B:
0: [-49 -25  49 -81 -49  24  22 101  52   5  -4  41 -66  -2  18 -36 -20 -62
 -48 -25 -21]
1: [-98 -55 101 -29 -94  72 -53  93  23  11   4  30 -52 -31  71 138  32 -26
  26 -46 -75]
2: [   8    7   22  -88   -5   -9   69   96   46   -2   -3   26  -61   41
   -4 -121  -29  -69  -78   -3   23]
3: [   4  -24  -43 -142  -81   33   91  124   78   26  -13   24  -91   16
    4  -65   45  -54  -70    8  -38]
4: [  88   27  -38 -128   10   -8  101   96   23  -23    4  -34  -82   88
   -4 -128  -32  -34  -81   25   68]
5: [ 153    2 -147 -193  -79   58  119  121   22   -3    7 -108 -121  100
   19   22  123   58  -21   70   22]
6: [  -3   46   67   55   24  -68   81   64   11   10    6   33    7   41
    4 -179   88  -64  -24   13    3]
7: [-138   48 -102  124  -59  -12 -104 -108   78 -361  119 -214  -86 -129
   74   33 -347  440  429  172  237]
8: [-32 -25  81 -51 -48  56 -39  87  -1 -11  12 -14 -60  15  55 109   9  -3
  14 -28  -9]
9: [-162    7  138  106  -51  -38   20   74   60   38   -6  114   26  -68
   32 -112  104  -91   27  -28 -101]
10: [ -51   34   52   54  -42  -37   75   80   36   35   -2   44    3   -4
   23 -119  155  -46   23   17  -62]
11: [-75 -37  78 -49 -98  79 -44 104  24  18   1   6 -61 -21  70 146  58  -5
  38 -37 -65]
12: [ 131   40  -75 -119   18   12  102   53   13  -76   38  -88  -92  148
   -2 -101  -81   28  -40   86  118]
13: [ -39 -258  -91   -6  -22  -38   52   94  132  -12    0  240  -30  -37
  -72  139  271   -1 -174 -165 -166]
14: [-23   4  91 -62 -13  20  -2  88   5 -13   1  -2 -58  27  34 -29 -66 -62
 -39 -23  23]
15: [  18  -12  -14 -111  -22   -2   89  100   54    0   -8   27  -73   36
   -6 -119  -11  -74  -96   -2    3]
16: [ -32   -3   60  -81    0  -14   48   91   50   -3   -9   51  -58   16
   -6 -145  -77 -102  -90  -22   18]
17: [-35 -25  47 -65 -48  31   8  95  35   0   2  17 -64   5  30  11   2 -32
 -22 -22 -14]
18: [ -52    7  172    1   36  -62  -36  110  -44   10  -34   10  -21  -62
   36  -75  -15  -88  -41 -109   31]
19: [-74 -47  73 -55 -94  80 -46 103  21   9   4   9 -62 -18  71 152  42 -11
  27 -44 -63]
20: [-45 -33  39 -85 -73  36  25 106  48  17  -6  32 -67  -3  30  -4  15 -57
 -41 -23 -42]
21: [-58 -11 109 -26 -14  13 -11  75  11 -12   2  30 -41   8  36 -22 -58 -72
 -37 -38  -2]
22: [  97  -11  -89 -156  -70   50   85  114   22   -7    4  -72 -107   71
   25   28   81   33  -23   39   11]
23: [ -87   31   95   88  -13  -55   50   68   32   21    0   70   20  -17
   21 -133  109  -62   16   -9  -54]
24: [ 40  52 128  80  76 -34 -27  15 -86 -73  38 -74   1  90  50 -11 -46  18
  39   4 106]
25: [-31 -20   8 -99 -87  46  39 120  55  28  -8  18 -73  -3  31  10  65 -33
 -17  -8 -49]
26: [ -5  44 137  93  42 -27 -25  40 -61 -29  27 -31  14  56  51   3  39  -2
  46 -12  38]
27: [-77 -31 111 -32 -45  42 -40  82  17  -8   6  27 -51  -9  47  49 -41 -44
  -5 -42 -18]
28: [-55   8 105 -36 -21  34 -42  74 -10 -35   7 -19 -51   3  67  36 -89 -35
   9 -37  21]
29: [ 86  73  85  70  74 -42  16  33 -90 -49  37 -85   5 119  45 -27  46  24
  35  25  93]
30: [  66  114  138 -178   82  -45   79  159   82   71  -23   -4 -100   73
 -141 -336  -99  -62  -78   68  226]
31: [-119 -190  -33   -1   10  -20   13  153  181   38  -25  297   -5  -81
 -100  182  331   23 -121 -212 -174]
32: [ -82 -160   30  -13  -49   16  -17   93   73   -4    1  140  -39  -37
    2  140  118  -28  -87 -119 -115]
33: [  50    6   35  -82   35  -18   48   71    4  -38   10  -11  -62   73
    0 -104  -85  -55  -83   -4   74]
34: [-97  17  71  48 -66 -22  57  95  60  52  -9  73   2 -38  25 -96 154 -58
  25   1 -92]
35: [  38  -20  -35 -123  -25   -5   98   97   54  -12   -3   12  -82   43
   -9 -124  -15  -57  -95    8   16]
36: [-30  20 161  72  41  -6 -60  32 -59 -49  28 -19   2  49  64  43 -46 -21
  27 -35  45]
37: [ 12  14 -17 -37 -75  10  83 102  33  30   2 -10 -44  23  31 -39 159  -2
  17  34 -50]
38: [-29 -25  46 -56 -48  19  20  87  31  -7   4  14 -59  14  30 -16  -1 -42
 -27 -13 -15]
39: [-59  13  85   7 -28  -6  25  83  28  12   0  38 -21   0  26 -63  39 -55
  -4 -14 -24]
40: [-36   9  76  -3 -20  -4  20  77  12  -1   6  15 -33  13  31 -48  22 -45
  -6  -9  -6]
41: [  74  -15  -34 -107  -15   -1   87   85   22  -19    8  -20  -77   79
    0  -85    5  -36  -80   20   32]
42: [ 190   42  -85 -144   41  -11  124   76  -17  -53   22 -105  -90  160
  -11 -119  -23    9  -85   63  125]
43: [ -74  -22   21 -106  -76   28   51  124   95   30  -17   70  -71  -27
    7  -69    9  -76  -54  -23  -53]
44: [ -77  -27   57  -59  -47   -1   47   96   73   14  -10   82  -50  -18
    7 -114  -27 -106  -75  -27  -41]
45: [ -1  -4  33 -51 -42  29  16  81   9 -14  11 -22 -58  31  41  21  23  -3
   5   2   2]
46: [ -86   26   98   72  -17  -56   57   73   42   27   -5   81   16  -22
   15 -155   93  -84   -7  -13  -55]
47: [ 11  51 145 115  75 -46 -25  19 -80 -53  35 -37  24  79  52 -21   7  -8
  34  -8  65]
48: [  2  16  94  42  -5  16 -26  56 -49 -26  25 -44 -15  52  68  80  60  19
  52  -7  12]
49: [ -72    6  168    6   79  -56   -2   48   12  -39    1   81  -15   21
   -4 -178 -195 -148 -116  -65   63]
50: [  40   -9  -49 -144  -46   15  101  111   58    1   -8    3  -89   42
   -4 -106    9  -51  -82   19    4]
51: [-101   -3   68   17  -86    2   43   99   62   49   -9   71  -19  -42
   31  -61  125  -60   18   -7  -94]
52: [  95   -3  -59 -133  -40   36   70  100    7  -19   10  -66  -92   82
   24   11   44   19  -32   30   29]
53: [ -62   33   85   75  -18  -48   56   73   28   26    3   55   17   -2
   23 -119  125  -55   16    1  -51]
54: [ 125   78   71   72  107  -59   34   16 -101  -71   45  -99    7  152
   30  -62   20   26   14   33  127]
55: [-33  18  18  -2 -63  -7  77  98  47  36  -2  32 -24   3  21 -79 149 -32
   9  18 -63]
56: [ 195   11   20  -75 -110   -8  103 -117 -151 -179   92 -323 -151  178
  139 -344 -479  -92  -16  296  220]
57: [ 129   58 -109  -40  -43  -22  157   96    7   15   15  -76  -41   96
   12  -88  249   58   32   93   -2]
58: [ -84  -53   63  -70 -127   95  -49  108   27   14    0   -2  -73  -37
   80  170   50    1   45  -36  -78]
59: [ -22  -26    4 -126  -54   16   70  112   73   13  -12   44  -82    8
    2  -98  -24  -84  -87  -12  -23]
60: [ -9  45 152 114  49 -35 -27  32 -69 -29  28 -27  24  56  56  -1  46 -12
  47 -12  35]
61: [   3    5   46  -73   22  -30   57   78   36  -28    1   22  -60   37
  -10 -155  -98  -79  -88   -7   57]
62: [ 96  53  78  57  62 -33  21  36 -94 -45  35 -87  -2 122  48 -13  57  14
  19  22  78]
63: [  35   19    6  -91   18  -36   97   84   37  -18    0   17  -60   59
  -14 -189  -61  -85 -104    7   48]
64: [113  12 -58 -93 -29  26  74  87 -10 -23  18 -83 -75  95  26  16  86  42
  -6  43  36]
65: [  -9  -20  -11 -114  -70   26   64  114   59   12   -9   14  -81   10
   15  -49   26  -41  -46    2  -22]
66: [ 436 -629 -175  271  -52 -201  149 -305 -207 -269  189  -54  -55  273
   -6   51  173   18 -315  132  -17]
67: [ 136   28    2   -7    7   15   28   52  -86  -43   37 -127  -41  130
   60   83  108   69   40   42   60]
68: [  24   -7   12 -101  -35   26   42   97   19   -8    3  -17  -76   42
   23  -22   -9  -37  -47    1   12]
69: [ -30   49   45   48  -20  -45   81   79   25   22    2   26    0   14
   21 -138  130  -39   18   22  -35]
70: [  12   -3  -43  -81 -105   49   68  120   41   31   -2  -24  -66   18
   42   42  171   24   31   23  -62]
71: [ -27   32   32   25  -31  -35   87   89   35   30   -2   37  -10   14
   13 -122  143  -41    2   17  -47]

[ -83 -186   32   79  -29  244  217   94 -103 -170  166   25  -99  -86
 -167   16  -34  -15  -29   56  309  -16  -32  -58  144] -> 8
[  19 -127   61 -190 -132   -4 -114 -164  -30  230   34   56 -148  191
  236  124   33 -189 -168  -79 -269   47  142  -96    1] -> 56
[ 207   60  164   23  -38   50 -159 -265   18  193 -109   58 -277  209
  307   64   17 -133 -194  -38 -295  138   21  -92 -163] -> 41
[ 100   56  -33  139  -52  108   56  145   37   49 -206  -14 -209  232
   45 -132 -125 -103  169   68  295   72 -154 -215   30] -> 42
[ 327   56  -76  344  122 -162  136  152  -38  -52  101 -120  -61  -35
   75  101  110  144  293   -7  455 -146 -203   39   15] -> 64
[ 163   94   94   26  -43  -68   32 -121   -5  217 -129  -14  -58  183
  209  166  129 -225  -71  -67  -25  -48   61  -75  -36] -> 14
[ 245 -374 -181  119    4 -168  185   78 -128   -1  543 -150  188 -203
   29  255  366  153  177  -80  302 -379 -113   97  -15] -> 49
[ 182 -341  -45  118    7 -104   92   13 -131  -22  529  -54   34 -140
   76  214  244  192   88 -111   70 -220  -97  199   10] -> 16
[ 267   57 -144  171   38 -223  109  117    0   73   57 -158   -5  -49
  109  150  179   17  223   -7  446 -184  -47 -117   13] -> 45
[ -18 -113  -19 -139 -118   79  -16  -54  -25  124   10   17 -166  122
  141   53  -27 -171  -75   20    4   44  104 -215   40] -> 68
[ 262 -283  -50  234   53   60   82  -16  -94 -128  437  -64  -96 -187
   40   85  167  240   69   11  184 -125 -198   58 -108] -> 33
[ 195   -6  144  284  104  174  213  -51 -105 -144   10    4  -30  -47
 -112  101   95  -30  -90   15  261  -83 -151   46  -27] -> 36
[ -71  121  287  -69 -115  347 -104 -221   27  134 -380  186 -397  369
  150 -107 -242 -325 -316   36 -308  340   71 -204  -26] -> 52
[  52  -17  280  126   58  392   81 -196 -117 -141 -154  147 -196  101
 -110    9 -108 -160 -331   41  -45  138  -75  -21  -22] -> 26
[ -52   -6  -87  -28 -128   11  121  161   38   84  -60  -65  -74   24
  -55   -3   27 -145   67   27  374  -32   76 -254  132] -> 32
[ 181 -187 -183   24  -42 -287   60  129  -55  139  316 -125   53   -8
  178  204  208   64  254  -97  226 -236  -20   19   72] -> 15
[  37  -39  151   48  -91  194  -94 -118   35   36    4   75 -314   51
   48  -73  -38  -17 -206   -4 -132  196   -6  -95  -67] -> 13
[ -57 -260  100  -71  -23  181  -36  -69 -139  -90  178  122 -173   30
  -59   52  -97    0 -196  -44 -113   87   14   43  112] -> 71
[  47  -87 -141  117  -77  -90  118  288   14   27  115  -84  -67   25
  -35  -27   30   58  282  -23  421  -86 -101  -74  149] -> 50
[  36   19  207  -50  -25  445  -27 -296  -50   -7 -323  133 -285  197
   26  -47 -163 -322 -403  128 -115  216   30 -311 -117] -> 24
[ 240 -242 -147  121   31 -274  114  123 -123   65  418 -107   86   -6
  191  252  219  131  303 -116  210 -289 -113  167   74] -> 4
[  71 -136  201  -93  -89   79 -152 -278  -55  185   96  121 -230  212
  290  120   18 -116 -249 -106 -481  119   72   52  -75] -> 35
[  21 -192 -127   52    5  -75  152  242 -110  -91  184  -52   68  -74
 -196   91   52   46  143  -52  434 -168  -58   10  225] -> 23
[  91  -84   30  170   62 -103  165  173 -129  -75  119   -6   77   10
 -150  146   76   39  106 -127  293 -158 -106  198  209] -> 53
[   4  110  193  -64  -22  336   -6 -193  -51   52 -457  135 -241  331
   44  -30 -216 -396 -287   88  -55  199   39 -279   -5] -> 62
[ -58 -269   60   -9  -37  206   72   -7 -122 -121  223   70 -119  -57
 -118   41  -29   14 -140   -7   58   21  -10    4  102] -> 39
[ -88 -103  291   -5  -53  318  -31 -172  -93  -19    4  203 -324  221
   97   -6 -190 -113 -251  -30 -331  243    6   71   59] -> 22
[ 142  135   21   65   19 -245   38   99  -36  147 -167  -27   30  185
   42  165   65 -141   87 -135  193  -99   15   39  159] -> 10
[ 213   90   57  290   95 -129  109  156  -53  -41  -41  -28   -7   49
  -99   77   69   55  131 -103  320  -93 -171  147  111] -> 69
[ 159   58  254   63  -54   22 -108 -247   12  184  -52   78 -192  150
  188  102  109 -108 -265 -126 -336  100   36   63 -115] -> 44
[ 102 -108  -56  154   28   33   95  175  -64 -109   64  -26  -54  -23
 -170  -12   -4   64  100   -8  375  -62 -152  -28  108] -> 6
[ -23  -44   34 -150  -85   21  -63  -61  -25   97  -85   35 -105   57
  -32   72    2 -177 -212  -46    8   49  149 -169   83] -> 9
[ 197  -50  272  143  143  214   23 -302 -182  -87   30  133 -198  127
  168  185  -46  -74 -246  -13 -222   71  -67  132  -64] -> 67
[ 110 -284   29  -98  -78   78 -127 -203  -71  100  263   45 -189   56
  220  102   60   -5 -162  -40 -273   28   22  -45 -101] -> 63
[  78 -227   47    5  -72   72  -62 -110  -40   34  293   26 -199  -46
  120   63   77   80 -114  -44 -132   39    3   -2  -51] -> 59
